Read these off the grid that follows. Rows and columns are numbered from 0.
1) Report the entry in row 0 and column 2.
2) Report the entry just left of -0.78.
3) Report the entry in row 1 and column 2.
4) Report the entry at row 1, column 0.
5) Report the entry at row 0, column 0.
6) Report the entry in the top-right corner.
7) Report the bottom entry of the column that holds the largest entry.
8) Report the entry just left of -0.09.
array([[ 0.15, -1.78, -0.21,  1.27, -0.59,  0.44,  1.32,  0.41, -0.54],
       [ 0.30, -1.75, -0.09,  1.27, -0.51,  0.44,  1.32,  0.58, -0.54],
       [ 0.27, -1.78,  0.12,  1.52, -0.96,  0.44,  0.81,  0.31, -0.54],
       [-0.19, -1.78,  0.27,  1.06, -1.56,  0.44,  0.66, -0.78,  0.05],
       [-0.03, -1.78,  0.14,  1.75, -0.96,  0.44,  0.49,  0.26, -0.54]])
1) -0.21
2) 0.66
3) -0.09
4) 0.30
5) 0.15
6) -0.54
7) 1.75
8) -1.75

Questions about the matrix below. Counting starts at 0.
1) Find the entry at row 1, column 2.
2) Find the entry at row 1, column 0.
3) Find the bottom-right entry.
4) Find the entry at row 0, column 2.
5) Find the entry at row 2, column 0.
6) Find the entry in row 0 and column 1.
7) Find the entry at row 0, column 0.
8) Find the top-right entry.
[[ 23 -18 -11  18 -12 -13 -21  14 -24 -11   4   3 -28   2]
 [ 15 -59  -1  48  18 -22 -37  -7 -21  11  -6   6 -18  26]
 [ -9  21   7 -11  15  28  29 -15  30   7 -18   3  23 -15]
 [  0   4  -5  -8 -15  -8  -2   8  -8  -7  14  -4  -8   3]
 [ -7   7 -12 -27 -37 -32  -6  33 -18  -8  50 -18 -23  21]
 [-27  -7  15  -3  42   6   9 -34  32  25 -13  -1  18  21]
 [ -4  41   4 -44  -3  43  32   0  23 -13 -12   2  34 -32]
 [-14   1  -7 -21 -49 -49  -9  22 -13  -1  56 -25 -16  35]
 [  9 -24  -4  15  -3 -23 -20   6 -22   0   8   0 -16  15]
 [  7   5  -2   2  -3   8   2   3  -2  -8  -8   5   1 -12]]
1) -1
2) 15
3) -12
4) -11
5) -9
6) -18
7) 23
8) 2
